Below is a small trained network, with its code and all its weights. Each question gives an input and a class and asks what happens when units are switched off, that is, made to give their printed mean instead of their output.

import numpy as np


def w(rows, s, z=0):
    codes = np.array(rows[::2]) - 128.0
    scale = np.full(codes.shape[1], s)
    scale[-1] = z or s
    return codes * scale


def f(y):
    return np.maximum(y, 0)


def log_softmax(a):
    a = a - a.max(-1, keepdims=True)
    return a - np.log(np.exp(a).sum(-1, keepdims=True))


def net(x, mask):
    res = np.array(x, float).reshape(1, 3) / 4 @ E
    y = f(res @ A[0][:, :-1].T + A[0][:, -1])
    res = res + np.where(mask, y, B[0][:, -1]) @ B[0][:, :-1]
    return log_softmax(res[-1] @ U[:, :-1].T + U[:, -1])


A, B = {}, {}
E = w([
[114,1,152,53,48,132,160],'x0',
[108,132,62,108,84,234,40],'x1',
[205,125,60,24,190,64,93],'x2',
],0.0071)
A[0] = w([
[205,121,54,45,173,76,71,94],'neuron 1',
[123,199,76,186,144,103,114,30],'neuron 2',
[138,127,189,117,141,64,194,32],'neuron 3',
[232,133,53,57,141,78,87,141],'neuron 4',
[101,155,49,82,104,229,25,128],'neuron 5',
[122,220,128,162,171,124,101,88],'neuron 6',
[129,3,199,52,105,135,169,24],'neuron 7',
[127,131,81,119,108,219,34,2],'neuron 8',
[137,233,108,201,177,113,95,63],'neuron 9',
[145,225,113,190,181,112,115,60],'neuron 10',
[204,97,64,78,177,118,126,6],'neuron 11',
[148,197,121,184,182,135,100,49],'neuron 12',
[149,147,168,164,161,54,192,65],'neuron 13',
[105,102,94,95,112,224,40,20],'neuron 14',
[163,153,171,138,160,46,215,56],'neuron 15',
[203,83,53,6,156,71,101,16],'neuron 16',
[94,9,142,25,38,132,190,67],'neuron 17',
[25,112,178,216,71,188,150,137],'neuron 18',
[66,123,183,211,69,182,158,5],'neuron 19',
[116,152,47,124,87,234,45,67],'neuron 20',
],0.0064,0.0034)
B[0] = w([
[78,199,177,223,188,134,114,214],'neuron 1',
[142,116,87,158,80,94,104,167],'neuron 2',
[168,113,155,154,98,59,183,170],'neuron 3',
[53,185,163,204,178,160,124,219],'neuron 4',
[172,74,209,109,160,44,212,239],'neuron 5',
[145,114,86,116,77,125,80,188],'neuron 6',
[165,128,75,181,34,88,66,209],'neuron 7',
[169,127,160,151,116,47,197,185],'neuron 8',
[162,103,77,132,59,121,66,204],'neuron 9',
[160,113,80,147,89,109,83,195],'neuron 10',
[101,182,149,187,140,107,108,167],'neuron 11',
[153,109,70,148,49,102,76,179],'neuron 12',
[163,97,152,119,132,69,175,183],'neuron 13',
[166,119,171,168,94,50,162,191],'neuron 14',
[166,89,183,122,143,59,199,188],'neuron 15',
[62,202,145,220,124,142,108,210],'neuron 16',
[148,126,43,167,52,94,52,244],'neuron 17',
[74,179,145,190,186,144,100,254],'neuron 18',
[54,225,189,255,176,157,95,204],'neuron 19',
[184,86,195,129,133,44,205,218],'neuron 20',
],0.0072,0.0064)
U = w([
[30,186,163,163,164,144,112,79],'0',
[219,85,176,115,127,90,247,99],'1',
[174,110,40,127,59,125,43,115],'2',
[108,107,119,84,177,169,134,254],'3',
[133,109,94,43,134,199,164,94],'4',
],0.011,0.012)

Each question gives the input, the list of numbers given to net, and the class t.
The units are the neurons (one row each of A and B). Each row of codes is followed by its name. A weight is (code - 128) times the scale printed after its matrix; where a second scale follows, it is the last column's (A, B and U).
mask holds one flag per neuron, in row order. A switched-off neuron (its flag False) gives its mean, the last column of its row in B, instead of its output. The means were averaged over made-up inputs and are rounded, as every weight is.
A unit's drop is (log p(t) with every unit on - log p(t) with that unit switched off) / (log p(t) with every unit on - log p(t) with every unit switched off).
The circuit of an input: a set's keep is (log p(t) with only the set's units on - log p(t) with every unit switched off) / (log p(t) with every unit on - log p(t) with every unit switched off). Starting from the 12 units with the biggest drops (on a tie, the unit counted first), units are removed one at a time, each time the one whose removal leaves the highest keep (on an exact tie, the one counted first), for as long as the keep stays at least 0.8.
units of the circuit, in order: the units of the circuit, biggest drop first
top k neurons: the k neurons with the biggest drops, biggest first
drop when u is switched off: that unit's drop, to one decimal
input [-6,6,2], class 1: top 4 neurons => [neuron 5; neuron 20; neuron 17; neuron 8]
input [-7,5,0], class 2: units of the circuit, in order => [neuron 9]
input [4,5,-2], class 1: units of the circuit, in order => [neuron 5; neuron 20]
input [-5,7,-1], class 1: units of the circuit, in order => [neuron 5; neuron 20]
input [7,-6,3], class 2: top 2 neurons => [neuron 17; neuron 7]
input [0,0,2], class 3: top 2 neurons => [neuron 19; neuron 18]
input [8,-7,-2], class 2: top 3 neurons => [neuron 17; neuron 7; neuron 5]
input [-3,-1,-2], class 3: top 2 neurons => [neuron 17; neuron 7]
input [6,-4,-6], class 0: top 2 neurons => [neuron 19; neuron 18]
input [-8,6,0], class 2: top 2 neurons => [neuron 9; neuron 12]
input [-8,8,6], class 1: top 4 neurons => [neuron 5; neuron 20; neuron 8; neuron 17]
input [0,2,-2], class 3: drop when neuron 4 is switched off => 0.1
input [3,-2,4], class 0: drop when neuron 20 is switched off => 0.0
input [-5,-3,7], class 0: units of the circuit, in order => [neuron 4]
input [4,-2,2], class 2: drop when neuron 20 is switched off => 0.1
